Here is a tiny trained network, its code and every weight. The questions are about switching its units off for an input and a class, where a switched-off unit gives its printed mean instead of its output.

import numpy as np


def w(rows, s, z=0):
    codes = np.array(rows[::2]) - 128.0
    scale = np.full(codes.shape[1], s)
    scale[-1] = z or s
    return codes * scale


def f(y):
    return y / 2 * (1 + np.tanh(0.7978845608 * (y + 0.044715 * y**3)))


def log_softmax(a):
    a = a - a.max(-1, keepdims=True)
    return a - np.log(np.exp(a).sum(-1, keepdims=True))


def net(x, mask):
    res = np.array(x, float).reshape(1, 6) / 4 @ E
    y = f(res @ A[0][:, :-1].T + A[0][:, -1])
    res = res + np.where(mask, y, B[0][:, -1]) @ B[0][:, :-1]
    return log_softmax(res[-1] @ U[:, :-1].T + U[:, -1])


A, B = {}, {}
E = w([
[205,204,153,24,72,31,146,216],'x0',
[128,128,132,132,128,121,129,125],'x1',
[137,136,122,121,140,139,119,125],'x2',
[37,165,61,39,50,78,69,10],'x3',
[157,139,128,128,150,128,109,107],'x4',
[178,45,56,49,222,68,205,108],'x5',
],0.012)
A[0] = w([
[99,79,127,167,155,163,133,92,45],'n1',
[109,85,97,59,195,75,188,110,16],'n2',
[170,91,86,90,160,100,157,116,87],'n3',
[198,85,176,174,171,167,178,223,152],'n4',
[89,43,109,188,171,202,115,42,85],'n5',
[175,76,206,202,177,152,141,189,130],'n6',
[170,98,173,197,177,152,151,167,135],'n7',
[197,190,183,14,92,9,138,205,33],'n8',
[58,152,53,48,114,97,50,93,144],'n9',
[70,224,196,204,83,202,59,115,36],'n10',
[89,126,89,133,127,122,78,68,98],'n11',
[73,150,80,129,123,127,151,108,115],'n12',
[157,45,24,83,174,78,190,108,62],'n13',
[129,61,105,103,196,86,143,112,3],'n14',
[74,58,66,216,153,192,103,60,97],'n15',
[141,217,163,139,60,127,82,165,35],'n16',
[55,163,77,71,87,86,92,7,167],'n17',
],0.013,0.0049)
B[0] = w([
[119,170,148,148,134,142,171,113,180],'n1',
[76,102,206,174,152,127,88,114,185],'n2',
[87,120,219,168,130,202,86,88,171],'n3',
[184,110,76,110,71,52,71,152,225],'n4',
[113,219,64,135,179,157,225,165,237],'n5',
[207,94,119,109,57,89,79,148,215],'n6',
[178,86,92,97,82,100,92,144,199],'n7',
[71,209,73,92,193,134,252,202,254],'n8',
[199,109,97,88,103,72,97,165,222],'n9',
[21,79,208,178,123,221,60,55,229],'n10',
[144,80,132,125,93,78,88,137,183],'n11',
[162,96,89,118,73,112,95,168,160],'n12',
[59,54,188,182,169,180,68,69,206],'n13',
[95,98,173,134,137,164,130,94,169],'n14',
[87,232,60,89,203,120,198,161,243],'n15',
[53,130,164,173,190,183,117,88,187],'n16',
[226,62,91,105,46,78,85,183,248],'n17',
],0.012,0.028)
U = w([
[246,47,57,87,70,50,60,193,176],'0',
[95,225,56,85,232,120,221,209,176],'1',
[57,53,196,194,140,191,47,86,2],'2',
],0.013,0.0054)

Each question gives the input, the list of numbers given to net, and the class t.
The units are the neurons (one row each of A and B). Each row of codes is followed by its name. A weight is (code - 128) times the scale printed after its matrix; where a second scale follows, it is the last column's (A, B and U).
mask holds one flag per neuron, in row order. A switched-off neuron (its flag False) gives its mean, the last column of its row in B, instead of its output. The means were averaged over made-up inputs and are rounded, as every weight is.
A unit's drop is (log p(t) with every unit on - log p(t) with that unit switched off) / (log p(t) with every unit on - log p(t) with every unit switched off).
The circuit of an input: a set's keep is (log p(t) with only the set's units on - log p(t) with every unit switched off) / (log p(t) with every unit on - log p(t) with every unit switched off). Starting from the 12 units with the biggest drops (on a tie, the unit counted first), units are removed one at a time, each time the one whose removal leaves the highest keep (on an exact tie, the one counted first), for as long as the keep stays at least 0.8.
circuit, biggest first: the units of the circuit, biggest drop first
unit that matters most: the unit with the biggest drop
top k neurons: the k neurons with the biggest drops, biggest first
drop of u: that unit's drop, to one decimal
input [6,2,3,1,-7,-7], class 2: top 4 neurons => [n10, n15, n5, n16]
input [-4,-4,3,0,-6,7], class 2: unit that matters most => n13
input [-3,-7,1,-4,6,4], class 0: top 3 neurons => [n10, n8, n4]
input [-7,-4,7,-6,3,-6], class 1: top 2 neurons => [n15, n5]
input [1,3,-5,-4,5,-5], class 2: top 3 neurons => [n10, n17, n9]
input [-1,-5,4,-1,-2,2], class 2: top 4 neurons => [n8, n17, n15, n9]
input [4,-3,-1,-7,3,7], class 0: top 4 neurons => [n4, n10, n6, n7]
input [6,-7,-7,-5,-6,7], class 2: top 2 neurons => [n13, n15]
input [4,2,5,-8,5,8], class 0: top 4 neurons => [n4, n6, n10, n7]
input [8,-4,-7,-3,-7,-8], class 1: top 2 neurons => [n8, n13]
input [-7,-5,3,-8,4,-6], class 0: top 2 neurons => [n6, n4]
input [8,5,-4,3,-6,-1], class 1: drop of n8 => 0.1
input [-7,-7,-3,1,1,-5], class 1: drop of n5 => 1.2
input [7,2,1,6,4,8], class 2: circuit, biggest first => [n13]
input [-5,-5,-8,8,-3,-4], class 0: drop of n17 => 0.8
